In the rows, zero is written as 128.
Known rows:
kozas: [145 124 119 146 143 133 129 126 100 105 156 162 129 133 124 124 141 153
 123 147 119 111 135 108 109 143 117 119 131 136 118 145  99 125 128 144
 145 145 141 109 147 115 147 128 140 153 134 128 127 142 110 103]
ludruvis: [129 171 134  99 119 123 184 152 154 152  81 134 129 174 116 134 102  94
 137 145 126 101 120 122 133 144 101 146 142 114 137  77 149 112 110 122
 104  81 155 148  77 132 119 140 106 119 153 117 105 122 144 164]
stukes: [104 128 137 116  91 122 142 121 155 146 119 112 153 108 115 127 129 110
 113 113  90 130 143 175 113 157 153 155 146 124 118 109 131 145 131 114
 127 126 107 143 117 160 130 149 116 102 109 119 136 121 134 142]
fleplis: [131 109 108 141 179 119 110 139  96 114 174 129 102 145 126 134 176 166
 144 134 124 142 131 132 151 125  96 133 101 141 108 157 130 128 169 158
 145 151 144 116 157 113 156 125 132 126 102 110 166 155 110 119]
nunen: [125 125 135 128 118 121 139 123 128 129 129 136 134 115 123 122 135 123
 125 128 113 138 141 140 129 136 131 132 131 126 126 125 119 132 132 124
 142 125 110 128 135 131 135 134 121 118 132 126 131 134 130 135]
klafi: [111 150 138 126 130  87 127 146 103  93 126 187 145  99  99 137 159 118
 132  87 168 135 103 142 130 113 165 122 132  99 100 178 135 139 125 122
  87 149  78 147 152 168 107 108 150 116 111 173 108  86  83 128]
fubru: [114 141 101 126 187 115  93 124 115 144 128  87  99 157 153 136 143 121
 161 151 177 153 110 128 166 121  86 111  60 118 148 142 162 134 161 158
 129 101 155 128 144  89 138  93 117 127 160 133 115 155 139 169]
reku: [170 143 109 127 164 132 189 157 108 109 117 175 114 167 116 134 116 147
 126 143 176  88 114  84 154 100  77  82 155 118 142 130 130  93  92 143
 126  98 144 142  99 122 117 125 111 164 145 129 101 142 117 111]
drudral: [142  89 129 139 153 150 107 115 114 121 180 126 122 126 130 142 156 164
 116 116 104 125 147 122 119 122 126 110 155 147 114 146 124 120 128 149
 143 143 137 111 135 123 175 136 120 147  78 109 147 139 118  98]
trifla: [135 116 112 149 146 134 108 116 121 100 181 139 106 152 106 129 154 144
 145 106 104 139 149 117 149 104 104 123 136 139  95 170 121 109 164 146
 124 133 134 100 158 131 183 135 136 126  89 105 147 111  94  79]
totre: [158 145 136 154  96 142 116 117 144 131  94 136 107 138 143  98 101 122
 142 164 120 148 128  85 119 128 116 153  87 141 150 121  73 130 137  99
 130 131 137  86 157  67 121 128 145 123 198 133 111 118 136 120]
vabrerok: [146 163 128 108 149 142 194 129  91 126  79 197 129 128 110 147 134 117
 124 166 133  94 131  87 132 145  71 116 129 134 128 108 116 107  76 143
 120  93 159 126  61  88 130 136  90 146 178  96 108 130 109  98]
neploflur: [132 124 131 124 123 122 129 136 127 134 139 137 133 122 118 128 128 138
 120 138 120 122 134 135 115 147 132 140 131 133 119 125 124 142 124 126
 136 146 123 131 135 130 121 129 135 140 117 128 137 137 126 136]
flaranes: [115 121 119 120 180 119 109 135 110 107 132 100  90 153 158 141 148 113
 161 132 162 162 106 105 194  76  99  90  82 129 133 138 179  92 149 161
 126 119 146 132 134 105 141  95 115 117 138 120 151 133 139 149]
skigel: [123 154 134  83 112 125 182 159 159 148  85 130 150 143 105 146  87 109
 112 110 146  81 116 136 124 130 126 124 191 113 138  80 168 113  81 115
  97  90 134 180  43 162  92 146 108 137 106 121 110 113 147 150]
kestu: [113 113  97 153 178 132 106 120  95 105 160 117 109 153 131 135 170 160
 151 126 132 144 131 129 154 108  99 127  99 134 107 163 141 109 177 158
 140 135 147 112 148 117 177 126 131 115 110 103 158 137 107  93]
bretin: [155 114 105 190 129 126 182 149 107  98 141 139 139 171 145  87 137 168
 127 153 114 122 132 134 128 137 132 148 125 118 134 128  83 106 177 119
 190 130 127 126 178 157 153 161 140 111 174 145 135 183 128 126]
bola: [123 115 113 124 185 116 101 135 103 104 136 102  82 154 165 141 158 120
 162 134 173 169 106  93 202  67  86  85  71 132 138 148 175  87 150 164
 128 122 147 125 148  96 141  87 118 121 146 123 151 134 132 153]

Facts:
breston -θ-> drudral; bretin -θ-> zivu; butrem -θ-> plibris; drepum -θ-> kubigak; flogel -θ-> lovus
fodru -θ-> kimo; fubru -θ-> lupir; gakle -θ-> brugris; goplabol -θ-> trifla; grilesis -θ-> zigrigruk
klakom -θ-> skuzo; klufla -θ-> breston; kubigak -θ-> pesil; ludruvis -θ-> goplabol; lupir -θ-> vedrin
luskam -θ-> zedra; midri -θ-> tutum; misam -θ-> klafi; muva -θ-> flogel; plibris -θ-> vudronus
ruser -θ-> gakle; skuzo -θ-> grilesis; stugos -θ-> fides; totre -θ-> muva; tutum -θ-> drese
vabrerok -θ-> nebras; vedrin -θ-> livam; vudis -θ-> sukem; vukur -θ-> nevak; zivu -θ-> ruser
boflek -Ω-> 880; bola -Ω-> 389; bovam -Ω-> 872; branim -Ω-> 897; breston -Ω-> 389
bretin -Ω-> 872; briplin -Ω-> 897; brolus -Ω-> 872; bropon -Ω-> 886; brudo -Ω-> 955
brugris -Ω-> 880; bubran -Ω-> 880; butrem -Ω-> 897; dami -Ω-> 897; detu -Ω-> 897
drakli -Ω-> 955; dravun -Ω-> 897; drepum -Ω-> 955; drese -Ω-> 389; drobal -Ω-> 955
droflus -Ω-> 886; dropoza -Ω-> 872; drudral -Ω-> 886; dugrom -Ω-> 880; dunur -Ω-> 886
fides -Ω-> 389; fikler -Ω-> 886; fino -Ω-> 886; flaranes -Ω-> 389; fleber -Ω-> 897
flekam -Ω-> 897; fleplis -Ω-> 897; flogel -Ω-> 872; flogik -Ω-> 955; fodru -Ω-> 886
fogrin -Ω-> 880; fosi -Ω-> 897; fotok -Ω-> 872; fubru -Ω-> 955; gaflol -Ω-> 389
gakle -Ω-> 955; goplabol -Ω-> 955; govek -Ω-> 872; grapo -Ω-> 872; gribrok -Ω-> 897
grilesis -Ω-> 3; kegra -Ω-> 872; kepu -Ω-> 880; kestu -Ω-> 3; kimo -Ω-> 897
kire -Ω-> 897; klafi -Ω-> 3; klakom -Ω-> 389; klezage -Ω-> 3; klufla -Ω-> 3
kozas -Ω-> 886; kubigak -Ω-> 897; laso -Ω-> 897; ligis -Ω-> 886; lisol -Ω-> 897
livam -Ω-> 955; lofem -Ω-> 955; lovus -Ω-> 955; ludruvis -Ω-> 955; lugres -Ω-> 872
lupir -Ω-> 886; luskam -Ω-> 897; mabotru -Ω-> 880; madris -Ω-> 3; maklek -Ω-> 897
midri -Ω-> 872; misam -Ω-> 955; muva -Ω-> 886; nebras -Ω-> 880; nedrok -Ω-> 389
negi -Ω-> 880; neploflur -Ω-> 897; netra -Ω-> 955; nevak -Ω-> 389; nunen -Ω-> 872
pabal -Ω-> 880; palil -Ω-> 897; pebrim -Ω-> 872; pesil -Ω-> 872; plarur -Ω-> 3
plibris -Ω-> 897; pliflar -Ω-> 389; plustis -Ω-> 389; pobar -Ω-> 872; pudar -Ω-> 389
raskatra -Ω-> 955; reku -Ω-> 880; ridopul -Ω-> 897; rula -Ω-> 955; ruser -Ω-> 389
sebus -Ω-> 886; seza -Ω-> 389; sipam -Ω-> 886; skabis -Ω-> 897; skigel -Ω-> 880
skozen -Ω-> 886; skuzo -Ω-> 886; sodretra -Ω-> 3; stadra -Ω-> 880; stagruvol -Ω-> 872
stegrok -Ω-> 3; stugos -Ω-> 955; stukes -Ω-> 872; sukem -Ω-> 389; tafis -Ω-> 886
tafluk -Ω-> 897; tiskan -Ω-> 3; togostem -Ω-> 955; totre -Ω-> 955; tredri -Ω-> 880
tremi -Ω-> 897; tridos -Ω-> 886; trifla -Ω-> 3; truvus -Ω-> 955; tutum -Ω-> 897
vabrerok -Ω-> 3; vatra -Ω-> 389; vedrin -Ω-> 886; vetretuk -Ω-> 886; vodra -Ω-> 880
vudis -Ω-> 872; vudronus -Ω-> 886; vukur -Ω-> 3; vuvol -Ω-> 389; zedra -Ω-> 880
zedrus -Ω-> 389; zefatruk -Ω-> 872; zigrigruk -Ω-> 872; zivu -Ω-> 389; zokan -Ω-> 389
zomi -Ω-> 955; briplin -ζ-> fleber; briplin -ζ-> skozen; brudo -ζ-> tiskan; brudo -ζ-> dami
brugris -ζ-> breston; brugris -ζ-> gaflol; brugris -ζ-> reku; brugris -ζ-> dunur; brugris -ζ-> kegra
brugris -ζ-> negi; drese -ζ-> pesil; drese -ζ-> rula; droflus -ζ-> sukem; droflus -ζ-> kozas
dropoza -ζ-> plibris; dropoza -ζ-> fodru; flekam -ζ-> kozas; flogik -ζ-> drudral; flogik -ζ-> trifla
govek -ζ-> pudar; gribrok -ζ-> bola; gribrok -ζ-> fosi; gribrok -ζ-> flaranes; gribrok -ζ-> brolus
gribrok -ζ-> nedrok; grilesis -ζ-> fosi; grilesis -ζ-> negi; kepu -ζ-> zivu; kepu -ζ-> detu
laso -ζ-> gakle; laso -ζ-> sodretra; laso -ζ-> fikler; laso -ζ-> detu; ligis -ζ-> fogrin
ligis -ζ-> fides; lofem -ζ-> pabal; lofem -ζ-> klufla; lofem -ζ-> fides; lovus -ζ-> pudar
ludruvis -ζ-> reku; luskam -ζ-> kestu; luskam -ζ-> fleplis; luskam -ζ-> nedrok; maklek -ζ-> misam
maklek -ζ-> butrem; midri -ζ-> fikler; midri -ζ-> netra; nebras -ζ-> vabrerok; nebras -ζ-> gaflol
nebras -ζ-> vetretuk; nebras -ζ-> vodra; nevak -ζ-> vodra; nevak -ζ-> klakom; palil -ζ-> plibris
plarur -ζ-> fogrin; pliflar -ζ-> bretin; pliflar -ζ-> vudis; plustis -ζ-> zomi; pobar -ζ-> fleber
pobar -ζ-> lugres; pobar -ζ-> totre; pobar -ζ-> netra; raskatra -ζ-> gakle; raskatra -ζ-> zivu
ruser -ζ-> boflek; ruser -ζ-> kestu; ruser -ζ-> fotok; ruser -ζ-> trifla; seza -ζ-> kimo
seza -ζ-> truvus; seza -ζ-> fino; sipam -ζ-> negi; skigel -ζ-> breston; skigel -ζ-> tredri
skigel -ζ-> vetretuk; skuzo -ζ-> mabotru; stadra -ζ-> lupir; stadra -ζ-> brolus; stagruvol -ζ-> fleber
stagruvol -ζ-> tremi; stegrok -ζ-> truvus; stegrok -ζ-> fikler; stegrok -ζ-> zefatruk; stugos -ζ-> zedrus
stugos -ζ-> goplabol; stukes -ζ-> mabotru; stukes -ζ-> bretin; tafluk -ζ-> fubru; tafluk -ζ-> bola
tafluk -ζ-> pebrim; togostem -ζ-> pudar; tridos -ζ-> tafis; tutum -ζ-> fogrin; tutum -ζ-> fleplis
tutum -ζ-> kubigak; vatra -ζ-> pebrim; vudronus -ζ-> lisol; vudronus -ζ-> dugrom; vudronus -ζ-> ridopul
vuvol -ζ-> plibris; zigrigruk -ζ-> drepum; zigrigruk -ζ-> pebrim; zokan -ζ-> boflek; zokan -ζ-> bropon
zokan -ζ-> kire; zokan -ζ-> skabis

Rows:
No name comes twice in this set of rows, the named rows included.
[ 91 124 124 110 118 129 103 134 130 144 142 100 151 128 115 139 139 130
 126 119  92 120 135 165  94 157 160 175 145 131 101 115 156 143 144 127
 116 145 134 142 106 158 140 139 139 109  70 105 158 119 135 144]  ligis
[153 123 118 110 202 105 131 167  93 120 158 134  87 156 138 144 152 147
 143 150 165 150 115 100 176  94  82  87  99 136 129 130 166 109 128 162
 142 134 146 134 128  86 130  92 119 155 125 131 154 160 128 181]  fosi
[133 107 124 157 134 148 120  96 129  99 160 129 111 142 126 131 148 135
 134  98 109 126 141 105 162 104 112 102 140 136 114 164 113 102 153 152
 131 119 139  97 154 141 174 142 112 117 107 104 126 114 100  51]  fides
[146 142 125 146 117 138 133 118 146 127 131 141 108 155 115 116 126 124
 144 129 111 126 136 109 138 129 105 132 127 129 129 141 106 122 146 127
 123 116 141  99 149 124 146 136 127 123 141 121 107 118 110 102]  goplabol
[114 119 111 148 156 125 125 119 107 119 159 124 118 137 119 128 174 148
 138 128 104 148 145 146 148 131 109 139 107 132 104 152 124 129 170 150
 145 133 130 117 159 133 171 142 117 106 116 110 151 152 108 102]  fotok
[100 123 129 103 134 119 100 122 146 135 107  80 118 134 151 137 119  87
 149 113 144 156 111 131 169  94 135 120  98 126 132 115 179 119 136 135
 113 125 134 145 113 130 114 109 121 103 119 119 150 113 153 164]  vatra
[172 138 126 125 157 126 208 162  94 105 136 201 125 157 117 141 134 151
 111 150 145  81 129  90 131 130  93  86 176 121 128 115 116 101  79 153
 142 107 148 135 103 127 130 123 111 182 143 139 102 151 109 130]  vetretuk
[114 126 140 113  88 133  84 114 166 158  92  93 141 104 133 117  72 107
 121 121 145 142 115 138  97 123 165 146 122 132 148 114 130 148 111  87
 108 139 106 135 120 116  75 114 153 131 139 143 122 100 158 149]  kepu
[105 150 146 106  60 113 120 116 177 116 114 130 135 132  86 127 105  67
 142  90  97 128 126 133 140 118 156 151 156 116 100 123 147 121 130 114
  77 125  98 134 126 169 118 126 148 104  99 128 127  60 111 130]  drese
[113 125 162 104  57 113 103 113 167 161  97 100 145  77 131 115  86  85
 110 120 112 154 133 159 100 143 177 156 123 129 148  96 124 160 104  86
 126 134  87 136 130 129  84 120 133 116 147 150 128 107 168 184]  pobar
[130 131 163 117  84 141 124 124 177 145 120 116 116 136 111 136 118 103
 127  95  95 135 143 125 120 114 141 147 172 136 124 118 122 119 126  96
 100 121 120 117 112 143 137 152 125 105  87 115 130  85 130 112]  lovus

The same elements again, as new rows of numbers:
Known rows:
ruser: [126 132 131 132 109 140 123 158 104  65 134 151 135 113 129 144 137 121
 160 131 137 118 127 150 122 122 111 134 137 133 138 124 116 134 126 128
 143 123 133 127 130]
brugris: [111 124 141 131  99 130 114 161  98  83 146 148 129 115 131 150 139 124
 153 127 147 123 101 176 126 118 108 146 142 133 141 120 109 135 125 136
 140 112 144 121 145]
grilesis: [125  94 113 139 120 120 130 143 117  70 134 135 146  97 138 131 113 124
 140 124 144 124  87 114 143 123  97 150 133 115 119 144 127 121 113 123
 149 110 136 109 132]
dropoza: [110 120 126 112 148 113 108 122 150  95 123 131 135 109 133 120 118 130
 126 139 142 118 138 241 134 123 125 143 147 115 109 122  98 120 146 144
 118 108  96 110 107]
palil: [111 126 123 104 152 120 121 124 157  79 121 127 130 103 133 124 130 128
 124 142 135 123 145 251 144 126 120 142 152 111 105 123 100 117 155 137
 118 111  91 109 103]
brudo: [129 116 134 141 124 114 132 131 121 102 129 133 140 116 133 123 120 118
 142 127 135 118 113 172 138 120 129 137 144 132 119 129 119 127 125 128
 129 118 125 127 135]
nebras: [112 117 138 133 121 101 130  91 142 162 148 119 140  97 123 123 129 125
 135 118 140 112 124 138 147 106 119 154 156 125 101 122 123 135 139 152
 132 113 137 112 141]
bropon: [115 132 130 129 128 123 127 138 126 138 117 115 123 110 128 123 127 131
 132 125 133 132 130 107 126 124 121 128 131 135 132 116 140 130 139 119
 117 145 136 118 130]
muva: [111 137 136 134 128 121 125 135 127 146 123 111 121 110 124 115 135 136
 134 122 130 126 146  97 124 114 122 130 135 136 124 115 137 133 151 121
 123 154 141 119 133]
vudis: [125 132 138 136 137 120 114 126 130 149 115 124 135 136 132 110 107 124
 136 128 126 115 121 126 120 118 151 120 125 141 128 114 129 130 127 127
 119 140 127 127 125]
tremi: [118 133 133 129 128 124 129 134 126 142 118 118 122 113 131 125 131 126
 131 127 132 131 118 111 126 125 125 126 133 137 128 122 136 131 142 118
 121 142 133 120 130]
klezage: [115 129 130 126 125 122 129 143 128 138 118 119 122 115 128 122 124 129
 132 127 130 132 125 106 124 123 123 129 131 133 132 120 135 130 135 126
 118 146 141 121 127]
lisol: [118 133 132 128 128 124 129 133 127 142 117 118 121 113 131 124 131 127
 130 127 132 130 120 112 125 125 126 125 133 137 129 122 137 131 143 119
 119 143 132 120 129]
kimo: [ 99 144 138 131 124 114 128 139 121 171 121 115 111 124 127 119 150 131
 128 120 140 139 140 128 122 117 129 135 143 144 118 112 130 134 160 116
 121 149 146 124 135]
pesil: [106 127 131 126 123 107 118 128 121 176 114 124 119 120 133 131 121 125
 124 123 150 142 107 140 120 131 128 135 134 139 133 117 132 131 134 126
 107 127 134 121 132]
tredri: [116 124 135 132 125 119 118 137 129 149 121 116 123 114 129 119 121 131
 128 127 131 124 114 125 120 118 129 128 131 138 135 120 133 133 134 133
 116 140 138 119 133]
sodretra: [114 129 131 126 125 123 128 143 128 138 119 119 121 114 129 122 124 129
 132 127 131 132 124 104 125 123 121 130 131 134 132 120 134 130 135 125
 119 145 141 121 128]
bola: [113 132 134 131 129 122 125 131 118 137 121 121 126 115 132 125 126 129
 136 125 138 133 122  95 131 127 120 130 129 133 126 118 135 129 140 110
 125 142 135 117 131]

Rows:
No name comes twice in this set of rows, the named rows included.
[133 110 118 136 133 130 125 132 128 108 112 114 134  87 135 117 111 134
 130 129 131 123 108  58 123 128 102 122 118 126 132 143 148 127 133 114
 129 144 125 108 123]  klakom
[128 114 135 143 124 115 132 132 117  96 132 133 142 119 134 124 120 117
 144 126 137 118 110 171 141 119 129 140 144 132 117 129 118 127 124 125
 135 114 126 126 137]  raskatra
[105 120 131 132 117 111 119 139 125 164 123 111 113 100 128 122 132 137
 121 121 144 135 113 118 117 119 110 137 136 137 131 126 135 134 148 132
 116 140 144 113 139]  zedra
[142 120 113 140 112 133 137 155 152 160  99 117 117 106 114 125 113 111
 124 127 120 123 131 158  90 106 129 118 140 163 148 130 143 143 123 167
 111 117 140 134 121]  fogrin
[111 133 142 137 126 115 113 125 125 165 124 117 123 117 127 110 128 135
 133 123 137 121 134 104 115 114 128 129 134 140 123 120 129 136 149 129
 124 147 138 122 132]  flogel
[126 132 126 131 124 128 135 139 133 145 111 118 121 110 127 127 129 121
 130 127 129 130 124 123 117 122 124 123 135 144 133 125 140 134 139 127
 119 136 133 125 126]  fleplis
[108 126 120 104 153 119 119 124 154  78 120 129 132 104 132 125 126 130
 126 140 138 125 154 241 144 127 118 144 150 109 107 120 101 116 152 134
 118 112  92 107 101]  vuvol
[137 144 117 114 116  69 129 116 122 180 111 158 142 105 135  97 147 147
 137 128 133 100 145 110 106 136 167 118 137 103 136 117 150 130 120 138
  65 212 134 144 135]  pudar

The same elements again, as new rows of numbers:
Known rows:
fodru: [144 131 142 124 114 125  57 108 138 135 153 155 135 125 122]
reku: [ 70 156  98 140 174  91  82 101 116 124 107 111 115 111 126]
rula: [157 140 112 141 127 149 104 111 140 120 114 154 134 120 139]
zivu: [142 119 153  74  79 151 101 136 113 157 160 177  96 150 154]
tafis: [119 132 125 138 139 157  87 134 140 133 125 144 134 112 134]
raskatra: [171 141 138 109 123 194 156 207 138 119 161 121 139 152 128]
fino: [108 131 141 144 125 196 111 172 137 126 151 127 124 120 138]
drobal: [170 141 116 122 136 145 114 135 140 124 122 145 142 132 131]
maklek: [166 133  89  92 135 129 113 162 141 139 148 128 147 138 118]
kepu: [157 133 122 131 141 144 134 214 131 136 192  86 132 147 128]
lugres: [130 134 133 108  85 196 135 176 134 135 136 133 109 111 132]
laso: [141 132 120  87 111 192 159 233 135 130 190 103 140 157 120]
pudar: [142 129  87 131 103 124 100 101 135 138 110 150 112 104 138]
plibris: [134 126 115 141  65 135  43  60 126 135 139 146 130 129 120]
seza: [185 136 110  80 106 162 155 210 136 139 159 104 132 146 117]
fikler: [ 80 121 155 164 111 236 125 169 134 118 163 126 113 115 145]
plarur: [169 144 115 111 113 119 130 129 145 141  86 136 163 154 135]
fubru: [ 81 167 155 157  89  74 101 112 137 141  95 161 136 162 126]

Rows:
No name comes twice in this set of rows, the named rows included.
[100 138 137 140  58 129  59  73 132 159 100 115 152 152 125]  kubigak
[140 176 140  79 122 114  82 113 120 116 109 133 145 157 100]  ludruvis
[167 143 168  82  53 182 124 211 129 143 175 109 126 150 106]  midri
[177 139 128  79 103 175 141 219 140 142 151 110 128 128 114]  stagruvol
[ 16 171 169 203  85  36  99 176 144 154 119 190 135 153 110]  lupir
[100 132 138 162 120 162  77 123 142 150  94 119 151 121 137]  drudral
[128 128 121 148 138 149  80 120 141 129 127 150 130 106 134]  kozas
[137 132 120 124  80 126  68  87 130 138 141 143 133 139 123]  butrem
[ 88 172  87  96 136 110 101  95 117 123  74 142 108 106 119]  gaflol
[145 123  88 164 146  89  69 103 133 137 150 133 123 110 138]  mabotru
[191 141  93  91 121 119 124 158 138 144 126 127 135 128 119]  plustis
[ 86 172 110  83 138 133 101 121 122 129  62 136 115 100 110]  kegra
[ 99 144 122 148  99 125 124  78 143 142  44 141 149 143 158]  kestu

